Here is a tiny trained network, its code and every weight. The questions are about switching its units off for an input and a class, where a switched-off unit gives its printed mean instead of its output.

import numpy as np


def w(rows, s, z=0):
    codes = np.array(rows[::2]) - 128.0
    scale = np.full(codes.shape[1], s)
    scale[-1] = z or s
    return codes * scale


def f(y):
    return np.maximum(y, 0)


def log_softmax(a):
    a = a - a.max(-1, keepdims=True)
    return a - np.log(np.exp(a).sum(-1, keepdims=True))


def net(x, mask):
    res = np.array(x, float).reshape(1, 4) / 4 @ E
    y = f(res @ A[0][:, :-1].T + A[0][:, -1])
    res = res + np.where(mask, y, B[0][:, -1]) @ B[0][:, :-1]
    return log_softmax(res[-1] @ U[:, :-1].T + U[:, -1])


A, B = {}, {}
E = w([
[2,32,227],'x0',
[131,134,133],'x1',
[126,142,143],'x2',
[4,129,1],'x3',
],0.0067)
A[0] = w([
[193,119,176,218],'n1',
[146,97,53,180],'n2',
[158,114,85,79],'n3',
[81,151,108,218],'n4',
[62,81,145,2],'n5',
[46,9,179,74],'n6',
[165,235,61,89],'n7',
[52,181,64,20],'n8',
],0.012,0.0035)
B[0] = w([
[2,58,143,214],'n1',
[177,88,163,198],'n2',
[156,156,174,155],'n3',
[92,65,116,203],'n4',
[188,166,193,184],'n5',
[246,172,139,255],'n6',
[179,135,208,235],'n7',
[30,121,212,213],'n8',
],0.0088,0.0081)
U = w([
[97,120,200,223],'0',
[178,242,254,2],'1',
[2,54,240,65],'2',
[106,100,166,213],'3',
[94,108,22,145],'4',
],0.0089,0.0074)

Each question gives the input, the list of numbers given to net, and the class t.
The units are the neurons (one row each of A and B). Each row of codes is followed by its name. A weight is (code - 128) times the scale printed after its matrix; where a second scale follows, it is the last column's (A, B and U).
mask holds one flag per neuron, in row order. A switched-off neuron (its flag False) gives its mean, the last column of its row in B, instead of its output. The means were averaged over made-up inputs and are rounded, as every weight is.
A unit's drop is (log p(t) with every unit on - log p(t) with that unit switched off) / (log p(t) with every unit on - log p(t) with every unit switched off).
The circuit of an input: a set's keep is (log p(t) with only the set's units on - log p(t) with every unit switched off) / (log p(t) with every unit on - log p(t) with every unit switched off). Starting from all 8 units, units are removed one at a time, each time the one whose removal leaves the highest keep (on an exact tie, the one counted first), for as long as the keep stays at least 0.8.
circuit, biggest first: the units of the circuit, biggest drop first
top k neurons: the k neurons with the biggest drops, biggest first
drop of u: that unit's drop, to one decimal
input [-8,-2,1,6], class 1: circuit, biggest first -> [n7]
input [-4,5,-5,6], class 2: top 4 neurons -> [n8 n6 n4 n5]
input [-1,-3,-3,1], class 4: top 2 neurons -> [n8 n7]
input [-8,-2,-2,8], class 1: top 2 neurons -> [n7 n1]
input [8,-8,5,2], class 1: top 2 neurons -> [n6 n5]
input [6,4,2,-5], class 1: top 3 neurons -> [n6 n4 n8]
input [-7,-2,-7,-8], class 2: top 2 neurons -> [n1 n6]
input [2,7,-6,-7], class 2: top 2 neurons -> [n1 n6]
input [8,1,-8,7], class 0: top 3 neurons -> [n6 n4 n7]
input [8,-1,2,7], class 1: top 2 neurons -> [n6 n5]
input [-6,3,8,-7], class 0: top 2 neurons -> [n1 n6]
input [6,-6,2,5], class 1: drop of n4 -> -0.1
input [1,5,0,-7], class 2: drop of n6 -> 0.2
input [-3,5,-1,-6], class 2: circuit, biggest first -> [n1]
input [8,3,5,3], class 1: drop of n6 -> 0.5
input [-7,-1,1,8], class 2: drop of n4 -> 0.2
